Below are the code and all the weights of a small trained network. Each question names an input and a target symbol and asks about switching units off, where a switched-off unit gives its printed mean instead of its output.

import numpy as np


def w(rows, s, z=0):
    codes = np.array(rows[::2]) - 128.0
    scale = np.full(codes.shape[1], s)
    scale[-1] = z or s
    return codes * scale


def f(y):
    return np.maximum(y, 0)


def softmax(a):
    e = np.exp(a - a.max(-1, keepdims=True))
    return e / e.sum(-1, keepdims=True)


def log_softmax(a):
    a = a - a.max(-1, keepdims=True)
    return a - np.log(np.exp(a).sum(-1, keepdims=True))


def net(x, mask):
    ids = ['Φαβγδζηθμ'.index(c) for c in x.split()]
    T = len(ids)
    res = E[ids] + P[:T]
    u = 0
    for l in range(2):
        q, k, v = (res @ M[l].T for M in (Q, K, V))
        z = softmax(np.where(np.tri(T) > 0, q @ k.T / 3**0.5, -1e9)) @ v
        res = res + np.where(mask[u], z, O[l][:, -1]) @ O[l][:, :-1]
        u += 1
        y = f(res @ A[l][:, :-1].T + A[l][:, -1])
        res = res + np.where(mask[u : u + 8], y, B[l][:, -1]) @ B[l][:, :-1]
        u += 8
    return log_softmax(res[-1] @ U[:, :-1].T + U[:, -1])


Q, K, V, O, A, B = {}, {}, {}, {}, {}, {}
E = w([
[40,167,149,12],'Φ',
[170,168,79,30],'α',
[196,77,148,96],'β',
[71,189,90,40],'γ',
[131,215,61,148],'δ',
[212,209,91,182],'ζ',
[63,173,124,243],'η',
[195,90,13,178],'θ',
[135,163,252,182],'μ',
],0.011)
P = w([
[206,253,170,133],'0',
[108,179,145,83],'1',
[137,157,159,106],'2',
[190,144,165,175],'3',
[57,95,164,48],'4',
[72,91,174,64],'5',
[74,162,150,34],'6',
],0.0067)
Q[0] = w([
[112,204,129,50],'L0H0',
[111,1,148,231],'L0H0',
[161,245,181,103],'L0H0',
],0.0092)
K[0] = w([
[119,56,128,156],'L0H0',
[161,245,77,55],'L0H0',
[163,65,238,188],'L0H0',
],0.012)
V[0] = w([
[122,117,253,121],'L0H0',
[57,113,70,120],'L0H0',
[84,176,158,204],'L0H0',
],0.012)
O[0] = w([
[70,64,254,122,204],'L0H0',
[73,182,84,93,4],'L0H0',
[28,80,98,218,193],'L0H0',
],0.0089,0.0032)
A[0] = w([
[127,128,130,127,110],'L0N0',
[4,27,77,71,50],'L0N1',
[84,84,103,169,107],'L0N2',
[37,196,127,192,91],'L0N3',
[116,186,205,157,3],'L0N4',
[154,174,137,80,118],'L0N5',
[109,105,80,31,128],'L0N6',
[124,61,253,106,67],'L0N7',
],0.007,0.0049)
B[0] = w([
[103,89,80,136,128],'L0N0',
[187,182,163,253,188],'L0N1',
[192,175,153,123,161],'L0N2',
[170,193,33,37,189],'L0N3',
[56,113,21,94,147],'L0N4',
[245,169,162,26,187],'L0N5',
[110,46,44,68,198],'L0N6',
[111,225,73,186,255],'L0N7',
],0.0049,0.0056)
Q[1] = w([
[136,228,138,116],'L1H0',
[162,118,99,156],'L1H0',
[2,62,87,49],'L1H0',
],0.0088)
K[1] = w([
[193,88,135,171],'L1H0',
[113,183,169,118],'L1H0',
[115,2,105,119],'L1H0',
],0.013)
V[1] = w([
[71,229,110,61],'L1H0',
[108,124,36,200],'L1H0',
[255,91,81,209],'L1H0',
],0.0063)
O[1] = w([
[157,255,105,65,253],'L1H0',
[86,150,86,222,119],'L1H0',
[158,9,42,144,159],'L1H0',
],0.0076,0.0046)
A[1] = w([
[173,152,2,69,103],'L1N0',
[120,177,59,163,205],'L1N1',
[193,139,74,91,75],'L1N2',
[167,86,87,187,252],'L1N3',
[116,68,109,187,10],'L1N4',
[83,140,205,192,64],'L1N5',
[185,155,200,145,125],'L1N6',
[197,148,103,173,254],'L1N7',
],0.0089,0.0052)
B[1] = w([
[254,127,101,208,254],'L1N0',
[26,145,99,101,217],'L1N1',
[199,93,104,190,197],'L1N2',
[58,144,157,100,182],'L1N3',
[78,42,175,230,139],'L1N4',
[247,146,103,144,167],'L1N5',
[148,150,151,69,168],'L1N6',
[64,59,132,63,205],'L1N7',
],0.0078,0.011)
U = w([
[101,183,181,33,1],'Φ',
[187,93,146,120,29],'α',
[130,21,200,21,233],'β',
[146,190,126,87,194],'γ',
[121,124,93,145,60],'δ',
[103,24,129,135,152],'ζ',
[29,136,132,97,165],'η',
[144,40,83,143,65],'θ',
[124,126,254,202,136],'μ',
],0.0073,0.0077)

Each question gives the input, a string of symbols that net reads in full, and the target symbol t.
The units are the heads (3 rows each of Q, K, V and O) and the neurons (one row each of A and B). Each row of codes is followed by its name. A weight is (code - 128) times the scale printed after its matrix; where a second scale follows, it is the last column's (O, A, B and U).
mask holds one flag per unit, layer by layer, with each layer's heads first. A switched-off unit (its flag False) gives its mean, the last column of its rows in O or B, instead of its output. The means were averaged over made-up inputs and are rounded, as every weight is.
A unit's drop is (log p(t) with every unit on - log p(t) with that unit switched off) / (log p(t) with every unit on - log p(t) with every unit switched off).
The circuit of an input: a set's keep is (log p(t) with only the set's units on - log p(t) with every unit switched off) / (log p(t) with every unit on - log p(t) with every unit switched off). Starting from the 12 units with the biggest drops (on a tie, the unit counted first), units are removed one at a time, each time the one whose removal leaves the highest keep (on an exact tie, the one counted first), for as long as the keep stays at least 0.8.
circuit, biggest first: the units of the circuit, biggest drop first
unit that matters most: the unit with the biggest drop
k most important neurons: the k neurons with the biggest drops, biggest first
top k neurons in layer l: the k neurons of layer l with the biggest drops, biggest first
drop when u is switched off: that unit's drop, to one decimal
input μ α μ ζ μ, target μ: circuit, biggest first -> L0H0; L0N7
input β α α θ γ, target θ: 2 most important neurons -> L1N0; L1N2
input η γ η, target η: circuit, biggest first -> L0H0; L1N1; L1N0
input θ δ θ, target θ: circuit, biggest first -> L0H0; L1N0; L1H0
input θ δ β, target θ: 3 most important neurons -> L1N0; L1N2; L1N6
input Φ η δ η γ γ η, target η: circuit, biggest first -> L0H0; L1N0
input β α η β Φ ζ, target β: circuit, biggest first -> L0H0; L1H0; L1N0; L0N7
input β ζ α μ ζ δ ζ, target μ: circuit, biggest first -> L0H0
input γ μ δ γ Φ, target μ: circuit, biggest first -> L0H0; L0N1
input θ Φ α δ, target θ: circuit, biggest first -> L0H0; L1H0; L1N0
input η γ Φ, target η: circuit, biggest first -> L0H0; L1N0
input θ δ ζ δ, target θ: circuit, biggest first -> L0H0; L1H0
input ζ δ θ, target ζ: 3 most important neurons -> L1N3; L1N7; L1N4
input η β η β γ δ γ, target β: unit that matters most -> L1H0
input β θ α, target θ: 3 most important neurons -> L1N0; L1N2; L0N6
input θ ζ β γ, target β: 2 most important neurons -> L0N7; L0N3
input β γ γ α, target β: drop when L0N6 is switched off -> 0.0
input η β β δ, target η: drop when L0H0 is switched off -> -0.1
input η γ η β, target η: drop when L1N0 is switched off -> 0.3
input η η η ζ, target η: top neuron in layer 0 -> L0N3
